Here is a tiny trained network, its code and every weight. The questions are about switching its units off for an input and a class, where a switched-off unit gives its printed mean instead of its output.

import numpy as np


def w(rows, s, z=0):
    codes = np.array(rows[::2]) - 128.0
    scale = np.full(codes.shape[1], s)
    scale[-1] = z or s
    return codes * scale


def f(y):
    return y / 2 * (1 + np.tanh(0.7978845608 * (y + 0.044715 * y**3)))


def log_softmax(a):
    a = a - a.max(-1, keepdims=True)
    return a - np.log(np.exp(a).sum(-1, keepdims=True))


def net(x, mask):
    res = np.array(x, float).reshape(1, 7) / 4 @ E
    y = f(res @ A[0][:, :-1].T + A[0][:, -1])
    res = res + np.where(mask, y, B[0][:, -1]) @ B[0][:, :-1]
    return log_softmax(res[-1] @ U[:, :-1].T + U[:, -1])


A, B = {}, {}
E = w([
[150,147,1,194,19,139],'x0',
[106,114,117,130,140,124],'x1',
[127,137,117,137,160,129],'x2',
[134,146,118,136,160,133],'x3',
[34,181,216,249,81,179],'x4',
[90,98,117,135,135,93],'x5',
[129,119,139,120,100,129],'x6',
],0.0092)
A[0] = w([
[197,101,66,39,143,81,120],'N1',
[96,152,216,91,200,108,2],'N2',
[206,105,41,28,153,86,155],'N3',
[152,127,17,212,65,142,85],'N4',
[119,171,32,172,62,133,47],'N5',
[96,99,82,140,108,128,126],'N6',
[158,139,24,193,76,128,71],'N7',
[132,114,234,64,174,96,76],'N8',
[175,121,114,107,136,142,79],'N9',
[90,176,186,254,103,137,159],'N10',
[113,84,147,101,119,173,103],'N11',
[119,102,110,48,93,149,91],'N12',
[49,206,159,190,97,165,136],'N13',
],0.0097,0.0021)
B[0] = w([
[80,235,64,109,40,50,229],'N1',
[184,89,191,194,158,160,202],'N2',
[50,197,79,65,57,30,250],'N3',
[182,52,214,134,208,166,228],'N4',
[185,58,175,154,172,125,208],'N5',
[132,104,168,156,103,114,150],'N6',
[194,32,239,225,227,146,215],'N7',
[245,53,206,224,209,135,211],'N8',
[136,157,107,95,100,164,146],'N9',
[2,187,48,41,27,61,232],'N10',
[138,69,124,78,118,136,133],'N11',
[134,164,147,137,94,97,152],'N12',
[32,167,25,91,117,45,219],'N13',
],0.0073,0.012)
U = w([
[16,255,3,93,51,116,254],'0',
[231,36,237,183,248,185,2],'1',
],0.0071,0.00058)

Each question gives the input, the list of numbers given to net, and the class t.
The units are the neurons (one row each of A and B). Each row of codes is followed by its name. A weight is (code - 128) times the scale printed after its matrix; where a second scale follows, it is the last column's (A, B and U).
mask holds one flag per neuron, in row order. A switched-off neuron (its flag False) gives its mean, the last column of its row in B, instead of its output. The means were averaged over made-up inputs and are rounded, as every weight is.
A unit's drop is (log p(t) with every unit on - log p(t) with that unit switched off) / (log p(t) with every unit on - log p(t) with every unit switched off).
top k neurons: the k neurons with the biggest drops, biggest first
drop when u is switched off: that unit's drop, to one decimal
input [-7,3,7,-6,-7,-2,-8], class 0: top neuron	[N3]
input [2,-5,7,-7,-1,4,-2], class 1: top 2 neurons	[N10; N13]
input [8,5,7,-8,-7,-3,8], class 1: top 4 neurons	[N7; N4; N5; N10]
input [6,7,-7,8,-5,-3,0], class 1: top 2 neurons	[N7; N4]
input [-6,-1,-7,2,-8,8,-5], class 0: top 2 neurons	[N3; N1]
input [-6,0,0,-7,7,-2,3], class 0: top 2 neurons	[N10; N13]
input [-6,4,-1,3,-8,7,-6], class 0: top 2 neurons	[N3; N1]
input [-7,3,2,3,8,2,-8], class 0: top 2 neurons	[N10; N13]
input [5,5,7,-4,4,4,-6], class 1: drop when N3 is switched off	0.4
input [-2,-7,7,1,-3,0,0], class 0: drop when N7 is switched off	0.1
input [2,-8,-3,-5,0,-2,0], class 1: drop when N1 is switched off	0.2
